Below are the code and all the weights of a small trained network. Each question names an input and a target symbol and asks about switching units off, where a switched-off unit gives its printed mean instead of its output.

import numpy as np


def w(rows, s, z=0):
    codes = np.array(rows[::2]) - 128.0
    scale = np.full(codes.shape[1], s)
    scale[-1] = z or s
    return codes * scale


def norm(h):
    return h / np.sqrt((h * h).mean(-1, keepdims=True) + 1e-5)


def f(y):
    return y / 2 * (1 + np.tanh(0.7978845608 * (y + 0.044715 * y**3)))


def softmax(a):
    e = np.exp(a - a.max(-1, keepdims=True))
    return e / e.sum(-1, keepdims=True)


def log_softmax(a):
    a = a - a.max(-1, keepdims=True)
    return a - np.log(np.exp(a).sum(-1, keepdims=True))


def net(x, mask):
    ids = ['ΘΨαβγεηλμτφ'.index(c) for c in x.split()]
    T = len(ids)
    res = E[ids] + P[:T]
    r = norm(res)
    for j in range(2):
        rows = slice(2 * j, 2 * j + 2)
        q, k, v = (r @ M[0][rows].T for M in (Q, K, V))
        z = softmax(np.where(np.tri(T) > 0, q @ k.T / 2**0.5, -1e9)) @ v
        o = O[0][rows]
        res = res + np.where(mask[j], z, o[:, -1]) @ o[:, :-1]
    y = f(norm(res) @ A[0][:, :-1].T + A[0][:, -1])
    res = res + np.where(mask[2:6], y, B[0][:, -1]) @ B[0][:, :-1]
    return log_softmax(norm(res)[-1] @ U[:, :-1].T + U[:, -1])


Q, K, V, O, A, B = {}, {}, {}, {}, {}, {}
E = w([
[84,106,74,238,51,69,101],'Θ',
[249,114,67,34,229,50,133],'Ψ',
[89,121,76,45,84,91,34],'α',
[185,180,140,108,83,194,98],'β',
[111,205,124,19,120,127,253],'γ',
[26,142,151,133,183,38,53],'ε',
[111,174,190,167,133,89,238],'η',
[132,56,196,99,113,145,137],'λ',
[25,95,2,150,210,194,132],'μ',
[118,222,166,83,95,112,96],'τ',
[116,119,192,160,174,170,229],'φ',
],0.016)
P = w([
[187,168,129,70,178,252,45],'0',
[163,87,131,102,93,113,158],'1',
[63,149,159,81,179,107,29],'2',
[157,90,131,104,95,103,165],'3',
[61,147,169,86,206,107,89],'4',
[153,83,130,112,109,105,165],'5',
],0.016)
Q[0] = w([
[75,202,183,98,206,167,89],'h1',
[120,135,17,201,206,211,107],'h1',
[122,251,244,154,164,121,152],'h2',
[100,184,122,203,46,75,167],'h2',
],0.012)
K[0] = w([
[52,137,211,119,108,161,113],'h1',
[15,137,79,163,66,223,140],'h1',
[136,219,253,129,103,160,212],'h2',
[123,227,114,242,98,71,129],'h2',
],0.012)
V[0] = w([
[13,133,146,239,17,186,100],'h1',
[87,152,151,121,72,166,133],'h1',
[254,22,70,112,209,78,102],'h2',
[46,170,164,115,181,76,144],'h2',
],0.0058)
O[0] = w([
[131,199,225,2,58,142,209,252],'h1',
[76,170,128,88,180,194,185,166],'h1',
[60,189,142,136,59,135,156,64],'h2',
[167,140,97,109,101,177,91,139],'h2',
],0.0088,0.0015)
A[0] = w([
[154,206,108,165,128,104,183,8],'n1',
[66,173,198,89,136,103,128,3],'n2',
[100,172,83,156,162,91,176,57],'n3',
[114,253,70,70,252,207,6,131],'n4',
],0.014,0.005)
B[0] = w([
[195,166,103,94,150,59,90,130],'n1',
[151,94,108,146,171,132,233,164],'n2',
[123,114,149,128,145,175,77,131],'n3',
[79,231,190,119,152,115,7,250],'n4',
],0.016,0.014)
U = w([
[122,155,140,176,16,63,162,103],'Θ',
[157,79,64,225,121,122,79,171],'Ψ',
[103,73,76,30,86,92,76,32],'α',
[198,130,122,163,70,216,121,178],'β',
[131,113,82,12,144,120,142,100],'γ',
[29,91,158,138,203,13,134,1],'ε',
[232,143,150,156,160,54,139,55],'η',
[133,4,221,94,96,122,85,46],'λ',
[73,95,63,131,110,195,126,155],'μ',
[121,138,179,111,96,141,23,191],'τ',
[130,133,165,168,170,173,241,150],'φ',
],0.012,0.0061)

Each question gives the input, a string of symbols that net reads in full, and the target symbol t.
The units are the heads (2 rows each of Q, K, V and O) and the neurons (one row each of A and B). Each row of codes is followed by its name. A weight is (code - 128) times the scale printed after its matrix; where a second scale follows, it is the last column's (O, A, B and U).
mask holds one flag per unit, heads first, then neurons. A switched-off unit (its flag False) gives its mean, the last column of its rows in O or B, instead of its output. The means were averaged over made-up inputs and are rounded, as every weight is.
A unit's drop is (log p(t) with every unit on - log p(t) with that unit switched off) / (log p(t) with every unit on - log p(t) with every unit switched off).
The circuit of an input: a set's keep is (log p(t) with only the set's units on - log p(t) with every unit switched off) / (log p(t) with every unit on - log p(t) with every unit switched off). Starting from all 6 units, units are removed one at a time, each time the one whose removal leaves the highest keep (on an exact tie, the one counted first), for as long as the keep stays at least 0.8.
units of the circuit, in order: the units of the circuit, biggest drop first
unit that matters most: the unit with the biggest drop
which heads matter: for each layer, one digit per head in row order, 1 if its drop is at least 0.15 and else 0, layers parted by /
drop when u is switched off: that unit's drop, to one decimal
input λ λ η μ λ, target φ: unit that matters most	n2
input Θ λ Ψ Θ, target Ψ: which heads matter	10
input η Θ τ Θ λ β, target β: which heads matter	00
input Θ η Θ, target ε: units of the circuit, in order	(h1 n2 h2 n4)
input φ μ Θ λ η γ, target γ: which heads matter	00
input ε Θ Θ Θ λ Θ, target Θ: which heads matter	10
input Θ Θ Θ γ, target γ: units of the circuit, in order	(n4 h1 n2 n3)
input Θ λ η τ Θ η, target η: units of the circuit, in order	(n4 n1 h1)
input λ λ Θ λ λ, target φ: which heads matter	01
input Θ ε η η η, target φ: which heads matter	00
input λ λ φ λ, target λ: which heads matter	10
input λ λ λ φ, target φ: drop when n4 is switched off	2.6
input φ Θ τ λ Θ, target ε: drop when n4 is switched off	0.7
input τ λ η Θ λ, target ε: drop when h1 is switched off	1.6
